Below is a small trained network, with its code and all its weights. Each question gives an input and a target symbol and asks what happens when units are switched off, that is, made to give their printed mean instead of their output.

import numpy as np


def w(rows, s, z=0):
    codes = np.array(rows[::2]) - 128.0
    scale = np.full(codes.shape[1], s)
    scale[-1] = z or s
    return codes * scale


def norm(h):
    return h / np.sqrt((h * h).mean(-1, keepdims=True) + 1e-5)


def f(y):
    return y / 2 * (1 + np.tanh(0.7978845608 * (y + 0.044715 * y**3)))


def softmax(a):
    e = np.exp(a - a.max(-1, keepdims=True))
    return e / e.sum(-1, keepdims=True)


def log_softmax(a):
    a = a - a.max(-1, keepdims=True)
    return a - np.log(np.exp(a).sum(-1, keepdims=True))


def net(x, mask):
    ids = ['ΓΘΛΣβδεζμξπτφψω'.index(c) for c in x.split()]
    T = len(ids)
    res = E[ids] + P[:T]
    r = norm(res)
    for j in range(3):
        rows = slice(3 * j, 3 * j + 3)
        q, k, v = (r @ M[0][rows].T for M in (Q, K, V))
        z = softmax(np.where(np.tri(T) > 0, q @ k.T / 3**0.5, -1e9)) @ v
        o = O[0][rows]
        res = res + np.where(mask[j], z, o[:, -1]) @ o[:, :-1]
    y = f(norm(res) @ A[0][:, :-1].T + A[0][:, -1])
    res = res + np.where(mask[3:11], y, B[0][:, -1]) @ B[0][:, :-1]
    return log_softmax(norm(res)[-1] @ U[:, :-1].T + U[:, -1])


Q, K, V, O, A, B = {}, {}, {}, {}, {}, {}
E = w([
[120,142,153,107],'Γ',
[230,112,169,118],'Θ',
[101,160,154,59],'Λ',
[161,196,163,57],'Σ',
[83,122,116,93],'β',
[191,129,9,153],'δ',
[125,70,158,75],'ε',
[235,38,115,44],'ζ',
[157,113,183,42],'μ',
[145,106,3,127],'ξ',
[110,80,103,97],'π',
[188,163,137,135],'τ',
[110,122,89,130],'φ',
[124,73,92,85],'ψ',
[134,170,48,100],'ω',
],0.016)
P = w([
[105,57,254,251],'0',
[137,87,111,71],'1',
[147,89,106,70],'2',
[146,96,118,65],'3',
[157,96,112,68],'4',
[153,93,120,60],'5',
[170,93,113,59],'6',
[168,90,113,53],'7',
[170,93,114,60],'8',
[175,85,113,55],'9',
[176,82,121,59],'10',
[171,83,102,48],'11',
[168,109,104,51],'12',
],0.0053)
Q[0] = w([
[122,122,121,143],'head 0',
[237,76,36,5],'head 0',
[177,141,82,115],'head 0',
[104,151,127,194],'head 1',
[109,174,187,153],'head 1',
[191,111,112,97],'head 1',
[139,158,236,57],'head 2',
[140,103,132,166],'head 2',
[91,143,149,126],'head 2',
],0.02)
K[0] = w([
[132,130,110,137],'head 0',
[70,91,182,250],'head 0',
[131,173,129,198],'head 0',
[170,108,64,108],'head 1',
[177,176,108,68],'head 1',
[149,120,187,202],'head 1',
[187,85,39,34],'head 2',
[65,167,201,138],'head 2',
[151,157,68,135],'head 2',
],0.017)
V[0] = w([
[130,46,196,230],'head 0',
[242,23,151,155],'head 0',
[255,148,100,192],'head 0',
[136,43,75,112],'head 1',
[114,2,35,171],'head 1',
[161,60,102,16],'head 1',
[65,126,176,132],'head 2',
[108,128,131,212],'head 2',
[164,144,178,175],'head 2',
],0.0081)
O[0] = w([
[29,253,115,190,254],'head 0',
[34,141,215,167,187],'head 0',
[121,157,252,74,125],'head 0',
[93,75,107,73,177],'head 1',
[132,95,39,16,219],'head 1',
[52,45,178,131,140],'head 1',
[94,129,168,69,115],'head 2',
[131,118,68,40,112],'head 2',
[179,126,118,84,97],'head 2',
],0.0067,0.0066)
A[0] = w([
[181,109,72,116,151],'neuron 0',
[114,116,151,91,54],'neuron 1',
[143,47,189,179,210],'neuron 2',
[90,22,71,126,189],'neuron 3',
[235,194,142,105,56],'neuron 4',
[232,201,176,82,253],'neuron 5',
[106,184,140,195,95],'neuron 6',
[122,158,122,11,178],'neuron 7',
],0.011,0.0018)
B[0] = w([
[137,73,67,82,183],'neuron 0',
[139,93,139,124,136],'neuron 1',
[244,134,106,217,170],'neuron 2',
[180,33,109,205,226],'neuron 3',
[135,162,82,55,147],'neuron 4',
[202,205,149,45,163],'neuron 5',
[161,182,53,139,157],'neuron 6',
[60,49,246,48,253],'neuron 7',
],0.011,0.0061)
U = w([
[161,208,86,138,80],'Γ',
[90,195,196,159,59],'Θ',
[161,118,55,147,70],'Λ',
[230,162,135,139,95],'Σ',
[150,98,19,132,140],'β',
[135,118,240,98,174],'δ',
[59,110,102,199,107],'ε',
[99,76,194,210,104],'ζ',
[121,158,129,244,138],'μ',
[125,80,151,133,86],'ξ',
[80,100,102,147,255],'π',
[155,210,175,97,41],'τ',
[80,162,85,32,191],'φ',
[85,75,118,166,59],'ψ',
[246,61,136,91,153],'ω',
],0.012,0.0056)

Each question gives the input, a string of symbols that net reads in full, and the target symbol t.
The units are the heads (3 rows each of Q, K, V and O) and the neurons (one row each of A and B). Each row of codes is followed by its name. A weight is (code - 128) times the scale printed after its matrix; where a second scale follows, it is the last column's (O, A, B and U).
mask holds one flag per unit, heads first, then neurons. A switched-off unit (its flag False) gives its mean, the last column of its rows in O or B, instead of its output. The means were averaged over made-up inputs and are rounded, as every weight is.
A unit's drop is (log p(t) with every unit on - log p(t) with that unit switched off) / (log p(t) with every unit on - log p(t) with every unit switched off).
The circuit of an input: a set's keep is (log p(t) with only the set's units on - log p(t) with every unit switched off) / (log p(t) with every unit on - log p(t) with every unit switched off). Starting from all 11 units, units are removed one at a time, each time the one whose removal leaves the highest keep (on an exact tie, the one counted first), for as long as the keep stays at least 0.8.
circuit, biggest first: the units of the circuit, biggest drop first
unit that matters most: the unit with the biggest drop
top k neurons: the k neurons with the biggest drops, biggest first
heads that matter: for each layer, one digit per head in row order, 1 if its drop is at least 0.15 and else 0, layers parted by /
drop when u is switched off: that unit's drop, to one decimal
input ζ Θ π δ Γ Σ φ ζ μ Γ ω ε, target ζ: heads that matter => 100
input μ ω ε π μ ω μ β ξ ψ μ, target μ: circuit, biggest first => head 1; head 2; neuron 7; neuron 2
input Σ φ Σ φ τ ψ φ π φ Θ, target Σ: unit that matters most => head 1
input μ δ ω δ φ ω ω Γ, target μ: circuit, biggest first => head 1; neuron 7
input μ φ φ φ π, target μ: heads that matter => 010
input ω ω ω ω ε δ, target ω: heads that matter => 100
input Σ ζ Γ δ μ δ φ ζ ζ, target Σ: heads that matter => 010
input ζ Γ φ Σ δ π, target ζ: heads that matter => 100
input ω φ ψ φ δ Θ ω Θ ω, target ω: heads that matter => 100
input μ ω ω δ ω ξ δ ω τ δ ω ω β, target μ: heads that matter => 010
input φ φ δ τ, target φ: top 3 neurons => neuron 3; neuron 2; neuron 4
input δ φ ω φ φ φ β, target δ: heads that matter => 100
input φ Γ ω Θ ω φ Γ δ ζ, target φ: circuit, biggest first => head 1; head 0; neuron 2
input δ φ ξ μ δ φ ω, target δ: top neuron => neuron 7
input μ μ δ ζ φ μ μ ζ φ φ φ ε, target μ: heads that matter => 010
input φ β φ ξ Σ ζ, target φ: top 2 neurons => neuron 2; neuron 4
input β Λ μ φ Γ ω ω φ μ ω δ Σ μ, target β: drop when head 0 is switched off => 1.4
input β μ ω ζ Γ π, target β: drop when head 0 is switched off => 2.0
input ω ξ β φ φ Σ φ δ ω, target ω: drop when head 0 is switched off => 1.3
input δ π τ φ, target δ: drop when neuron 7 is switched off => 0.1
input δ π ω ψ, target δ: circuit, biggest first => head 0
